Below are the code and all the weights of a small trained network. Each question names an input and a class and asks about switching units off, where a switched-off unit gives its printed mean instead of its output.

import numpy as np


def w(rows, s, z=0):
    codes = np.array(rows[::2]) - 128.0
    scale = np.full(codes.shape[1], s)
    scale[-1] = z or s
    return codes * scale


def f(y):
    return y / 2 * (1 + np.tanh(0.7978845608 * (y + 0.044715 * y**3)))


def log_softmax(a):
    a = a - a.max(-1, keepdims=True)
    return a - np.log(np.exp(a).sum(-1, keepdims=True))


def net(x, mask):
    res = np.array(x, float).reshape(1, 2) / 4 @ E
    y = f(res @ A[0][:, :-1].T + A[0][:, -1])
    res = res + np.where(mask, y, B[0][:, -1]) @ B[0][:, :-1]
    return log_softmax(res[-1] @ U[:, :-1].T + U[:, -1])


A, B = {}, {}
E = w([
[3,145,231,116,116,122,117,94,145,230,86],'x0',
[127,18,87,2,93,162,85,172,148,136,143],'x1',
],0.0097)
A[0] = w([
[24,206,188,226,141,117,148,97,101,204,120,142],'n1',
[63,81,155,68,118,85,141,185,125,136,66,67],'n2',
[129,66,102,51,133,106,127,117,92,50,102,96],'n3',
[128,135,116,157,126,126,115,116,153,128,110,209],'n4',
[254,167,94,223,148,115,153,113,96,80,127,254],'n5',
[113,113,139,142,168,134,162,173,112,158,152,189],'n6',
[246,78,70,9,109,153,97,137,125,105,142,137],'n7',
[129,166,90,116,89,83,87,48,134,80,141,108],'n8',
[132,50,124,18,129,152,138,157,128,156,132,178],'n9',
[78,133,131,74,137,142,103,114,164,183,105,112],'n10',
[130,144,126,118,129,141,149,92,144,111,149,64],'n11',
[42,81,153,33,127,150,109,108,123,207,169,51],'n12',
[117,125,116,72,97,93,63,106,134,118,116,126],'n13',
[131,198,108,176,137,173,107,112,147,75,133,149],'n14',
],0.012,0.0057)
B[0] = w([
[88,138,100,102,190,81,80,136,253,126,56,249],'n1',
[120,85,151,63,76,138,177,118,82,126,89,172],'n2',
[129,86,81,57,126,150,148,195,184,134,83,177],'n3',
[93,120,161,156,174,39,70,120,99,60,177,148],'n4',
[145,164,171,228,144,92,194,123,12,75,197,240],'n5',
[92,150,165,107,191,67,92,46,110,45,216,142],'n6',
[162,141,71,105,165,153,66,166,242,135,179,237],'n7',
[158,115,100,142,65,158,164,72,144,110,123,136],'n8',
[111,130,152,74,133,166,64,147,93,96,245,218],'n9',
[41,122,218,123,106,116,94,102,91,81,167,179],'n10',
[167,137,99,88,119,179,167,96,131,204,91,123],'n11',
[133,120,127,146,60,183,163,80,31,223,69,205],'n12',
[121,131,88,126,89,140,104,82,98,101,150,155],'n13',
[185,112,145,150,79,165,194,113,119,173,57,167],'n14',
],0.02,0.019)
U = w([
[157,154,143,195,164,94,206,118,54,79,122,255],'0',
[149,119,76,102,146,171,93,172,165,92,181,133],'1',
[80,134,152,128,171,81,95,102,209,116,57,192],'2',
[76,94,162,81,57,175,99,92,2,146,121,89],'3',
[128,106,109,135,89,149,135,115,136,112,75,30],'4',
[163,131,130,114,148,160,154,148,141,158,94,45],'5',
],0.0091,0.0027)

Each question gives the input, the list of numbers given to net, and the class t.
The units are the neurons (one row each of A and B). Each row of codes is followed by its name. A weight is (code - 128) times the scale printed after its matrix; where a second scale follows, it is the last column's (A, B and U).
mask holds one flag per neuron, in row order. A switched-off neuron (its flag False) gives its mean, the last column of its row in B, instead of its output. The means were averaged over made-up inputs and are rounded, as every weight is.
A unit's drop is (log p(t) with every unit on - log p(t) with that unit switched off) / (log p(t) with every unit on - log p(t) with every unit switched off).
The circuit of an input: a set's keep is (log p(t) with only the set's units on - log p(t) with every unit switched off) / (log p(t) with every unit on - log p(t) with every unit switched off). Starting from the 12 units with the biggest drops (on a tie, the unit counted first), units are removed one at a time, each time the one whose removal leaves the highest keep (on an exact tie, the one counted first), for as long as the keep stays at least 0.8.
units of the circuit, in order: the units of the circuit, biggest drop first
k most important neurons: the k neurons with the biggest drops, biggest first
drop when u is switched off: that unit's drop, to one decimal
input [-6,-1], class 0: units of the circuit, in order => n5
input [1,8], class 3: 2 most important neurons => n12, n1
input [1,0], class 2: 3 most important neurons => n5, n12, n9
input [0,-5], class 0: 2 most important neurons => n5, n7
input [1,-5], class 2: 2 most important neurons => n1, n12
input [1,2], class 3: 2 most important neurons => n1, n7
input [1,-2], class 2: drop when n5 is switched off => 0.7
input [-5,-3], class 0: drop when n11 is switched off => 0.0
input [0,-3], class 0: drop when n7 is switched off => 0.8
input [2,7], class 3: drop when n12 is switched off => 0.6
